Below are the code and all the weights of a small trained network. Each question names an input and a target symbol and asks about switching units off, where a switched-off unit gives its printed mean instead of its output.

import numpy as np


def w(rows, s, z=0):
    codes = np.array(rows[::2]) - 128.0
    scale = np.full(codes.shape[1], s)
    scale[-1] = z or s
    return codes * scale


def norm(h):
    return h / np.sqrt((h * h).mean(-1, keepdims=True) + 1e-5)


def f(y):
    return np.maximum(y, 0)


def softmax(a):
    e = np.exp(a - a.max(-1, keepdims=True))
    return e / e.sum(-1, keepdims=True)


def log_softmax(a):
    a = a - a.max(-1, keepdims=True)
    return a - np.log(np.exp(a).sum(-1, keepdims=True))


def net(x, mask):
    ids = ['ΔΘΩαεζημτφψ'.index(c) for c in x.split()]
    T = len(ids)
    res = E[ids] + P[:T]
    u = 0
    for l in range(3):
        q, k, v = (norm(res) @ M[l].T for M in (Q, K, V))
        z = softmax(np.where(np.tri(T) > 0, q @ k.T / 2**0.5, -1e9)) @ v
        res = res + np.where(mask[u], z, O[l][:, -1]) @ O[l][:, :-1]
        u += 1
        y = f(norm(res) @ A[l][:, :-1].T + A[l][:, -1])
        res = res + np.where(mask[u : u + 8], y, B[l][:, -1]) @ B[l][:, :-1]
        u += 8
    return log_softmax(norm(res)[-1] @ U[:, :-1].T + U[:, -1])


Q, K, V, O, A, B = {}, {}, {}, {}, {}, {}
E = w([
[73,101,141,113,65],'Δ',
[91,75,194,95,83],'Θ',
[116,70,191,116,132],'Ω',
[148,129,115,142,212],'α',
[109,100,82,82,182],'ε',
[62,92,56,98,115],'ζ',
[142,70,31,237,93],'η',
[9,191,110,108,188],'μ',
[142,48,29,182,103],'τ',
[142,247,134,54,205],'φ',
[114,51,212,254,74],'ψ',
],0.0099)
P = w([
[89,94,104,142,175],'0',
[126,91,70,65,91],'1',
[94,149,109,118,167],'2',
[127,47,76,32,148],'3',
[50,143,95,22,83],'4',
[165,94,56,73,95],'5',
[102,152,101,178,132],'6',
[228,95,90,70,138],'7',
[154,133,227,39,130],'8',
[190,74,116,1,201],'9',
[91,124,21,150,147],'10',
],0.008)
Q[0] = w([
[137,92,236,6,253],'0.h0',
[153,157,54,191,42],'0.h0',
],0.0061)
K[0] = w([
[230,119,148,86,114],'0.h0',
[1,184,86,90,104],'0.h0',
],0.0079)
V[0] = w([
[179,51,145,208,70],'0.h0',
[1,172,106,178,90],'0.h0',
],0.0053)
O[0] = w([
[3,29,163,37,64,72],'0.h0',
[143,80,187,75,72,4],'0.h0',
],0.0062,0.0023)
A[0] = w([
[64,194,180,182,158,99],'0.n0',
[125,139,172,107,111,156],'0.n1',
[217,102,132,43,134,38],'0.n2',
[153,209,252,170,125,250],'0.n3',
[118,120,205,84,96,52],'0.n4',
[63,201,173,128,205,239],'0.n5',
[168,254,37,171,138,167],'0.n6',
[18,160,99,110,160,60],'0.n7',
],0.0062,0.0019)
B[0] = w([
[147,86,155,59,2,160],'0.n0',
[117,135,94,161,109,157],'0.n1',
[106,143,154,99,157,211],'0.n2',
[82,157,98,123,63,175],'0.n3',
[152,129,75,158,135,178],'0.n4',
[70,92,75,127,3,252],'0.n5',
[97,105,123,107,122,249],'0.n6',
[129,107,125,116,29,215],'0.n7',
],0.0078,0.0035)
Q[1] = w([
[148,22,105,206,179],'1.h0',
[1,27,73,65,113],'1.h0',
],0.0048)
K[1] = w([
[78,194,98,80,87],'1.h0',
[193,141,121,72,253],'1.h0',
],0.0062)
V[1] = w([
[217,17,214,170,211],'1.h0',
[254,82,49,131,86],'1.h0',
],0.006)
O[1] = w([
[121,82,30,161,85,3],'1.h0',
[201,59,127,145,1,219],'1.h0',
],0.0091,0.0024)
A[1] = w([
[139,57,181,151,81,130],'1.n0',
[93,154,44,227,106,231],'1.n1',
[132,2,70,110,206,67],'1.n2',
[199,163,174,98,217,212],'1.n3',
[241,113,140,145,2,251],'1.n4',
[95,187,214,141,169,81],'1.n5',
[118,251,183,50,103,136],'1.n6',
[209,136,212,236,171,229],'1.n7',
],0.0065,0.0019)
B[1] = w([
[116,131,155,90,200,208],'1.n0',
[110,107,62,120,77,190],'1.n1',
[149,161,130,109,83,255],'1.n2',
[97,97,29,106,140,183],'1.n3',
[142,96,97,90,195,254],'1.n4',
[3,136,204,121,142,138],'1.n5',
[116,162,215,126,126,185],'1.n6',
[108,44,147,129,108,148],'1.n7',
],0.0074,0.0048)
Q[2] = w([
[5,99,11,119,149],'2.h0',
[137,253,100,215,225],'2.h0',
],0.0051)
K[2] = w([
[119,91,164,87,185],'2.h0',
[44,104,107,120,1],'2.h0',
],0.008)
V[2] = w([
[147,193,101,21,67],'2.h0',
[143,110,202,1,185],'2.h0',
],0.0049)
O[2] = w([
[140,190,152,246,157,214],'2.h0',
[107,89,110,181,166,254],'2.h0',
],0.011,0.0057)
A[2] = w([
[101,18,149,41,115,148],'2.n0',
[222,121,73,93,64,222],'2.n1',
[204,212,74,56,172,92],'2.n2',
[114,199,153,96,62,1],'2.n3',
[2,186,96,71,126,79],'2.n4',
[81,55,77,174,128,203],'2.n5',
[92,119,226,115,55,86],'2.n6',
[43,163,95,109,130,189],'2.n7',
],0.0064,0.0024)
B[2] = w([
[187,125,152,152,131,212],'2.n0',
[222,105,193,41,121,165],'2.n1',
[26,32,88,85,254,150],'2.n2',
[174,71,35,93,35,136],'2.n3',
[160,48,209,176,123,178],'2.n4',
[204,244,106,118,119,255],'2.n5',
[193,157,165,124,205,148],'2.n6',
[58,204,70,168,183,188],'2.n7',
],0.0054,0.0075)
U = w([
[74,214,199,187,126,102],'Δ',
[137,181,201,133,88,4],'Θ',
[232,253,148,216,76,149],'Ω',
[166,167,159,120,137,106],'α',
[138,126,106,121,195,128],'ε',
[208,154,110,86,75,168],'ζ',
[209,52,139,80,57,29],'η',
[41,35,64,222,58,221],'μ',
[217,47,140,60,74,9],'τ',
[74,196,145,105,221,218],'φ',
[107,2,181,48,99,226],'ψ',
],0.0078,0.0035)

Each question gives the input, a string of symbols that net reads in full, and the target symbol t.
The units are the heads (2 rows each of Q, K, V and O) and the neurons (one row each of A and B). Each row of codes is followed by its name. A weight is (code - 128) times the scale printed after its matrix; where a second scale follows, it is the last column's (O, A, B and U).
mask holds one flag per unit, layer by layer, with each layer's heads first. A switched-off unit (its flag False) gives its mean, the last column of its rows in O or B, instead of its output. The means were averaged over made-up inputs and are rounded, as every weight is.
A unit's drop is (log p(t) with every unit on - log p(t) with that unit switched off) / (log p(t) with every unit on - log p(t) with every unit switched off).
The circuit of an input: a set's keep is (log p(t) with only the set's units on - log p(t) with every unit switched off) / (log p(t) with every unit on - log p(t) with every unit switched off). Starting from the 12 units with the biggest drops (on a tie, the unit counted first), units are removed one at a time, each time the one whose removal leaves the highest keep (on an exact tie, the one counted first), for as long as the keep stays at least 0.8.
circuit, biggest first: the units of the circuit, biggest drop first
most important unit: the unit with the biggest drop
k most important neurons: the k neurons with the biggest drops, biggest first
k most important neurons of layer l: the k neurons of layer l with the biggest drops, biggest first
input Ω ε τ Ω Ω φ Ω η Ω Ω φ, target μ: 2 most important neurons => 0.n5, 0.n6
input Θ α Ω Ω Δ ε ε ψ, target ψ: most important unit => 1.n7
input α ε Δ, target Ω: 4 most important neurons of layer 1 => 1.n2, 1.n1, 1.n4, 1.n7
input Ω Ω Δ μ, target μ: 3 most important neurons => 0.n5, 0.n7, 2.n4
input Ω Ω Ω ζ, target ζ: 2 most important neurons => 0.n5, 1.n2
input α Ω Θ, target μ: 4 most important neurons => 0.n5, 1.n2, 1.n0, 1.n1
input φ ε φ Ω α, target μ: 2 most important neurons => 0.n5, 0.n6
input α Ω Ω, target μ: 2 most important neurons => 0.n5, 1.n2
input ε ψ τ ε τ ψ Ω, target ψ: 2 most important neurons => 1.n0, 1.n4
input ε Ω α, target μ: circuit, biggest first => 0.n5, 1.n1
input ψ Ω τ μ Ω ε ζ, target Ω: circuit, biggest first => 2.n5, 0.h0
input ε ε Ω, target Ω: 3 most important neurons of layer 0 => 0.n5, 0.n3, 0.n0
input μ ζ Ω ψ α, target ψ: 4 most important neurons => 0.n7, 1.n0, 0.n5, 1.n2
input ζ Ω η ψ, target ψ: circuit, biggest first => 2.h0
input α Ω ε ε Ω φ Θ α, target φ: 2 most important neurons of layer 0 => 0.n5, 0.n7
input Θ Ω ζ Ω φ Ω Ω φ Ω, target Δ: 2 most important neurons of layer 0 => 0.n3, 0.n2
input ζ τ Ω ζ α φ Ω Ω ζ, target μ: 2 most important neurons => 0.n5, 0.n2
input Θ Ω α α Ω φ μ φ ε, target Δ: 2 most important neurons of layer 1 => 1.n6, 1.n4
input ζ α ζ Ω η Ω α ψ η φ, target ψ: 2 most important neurons => 0.n5, 2.n5
input Ω ζ μ ζ ψ Ω Ω φ Θ, target Δ: most important unit => 0.n3
input Θ Ω Ω Θ, target Ω: 2 most important neurons of layer 0 => 0.n5, 0.n4
input φ Ω Θ, target μ: 4 most important neurons => 0.n5, 0.n3, 0.n7, 0.n2
input Ω Ω Ω, target μ: 2 most important neurons => 0.n5, 1.n2
input φ φ φ Ω ε, target μ: 2 most important neurons => 0.n5, 0.n6
input Θ ε ε, target Ω: 2 most important neurons => 0.n5, 2.n5
input α ε τ ε α, target Ω: 3 most important neurons of layer 2 => 2.n5, 2.n2, 2.n1
input Ω ψ Ω, target ψ: circuit, biggest first => 0.h0
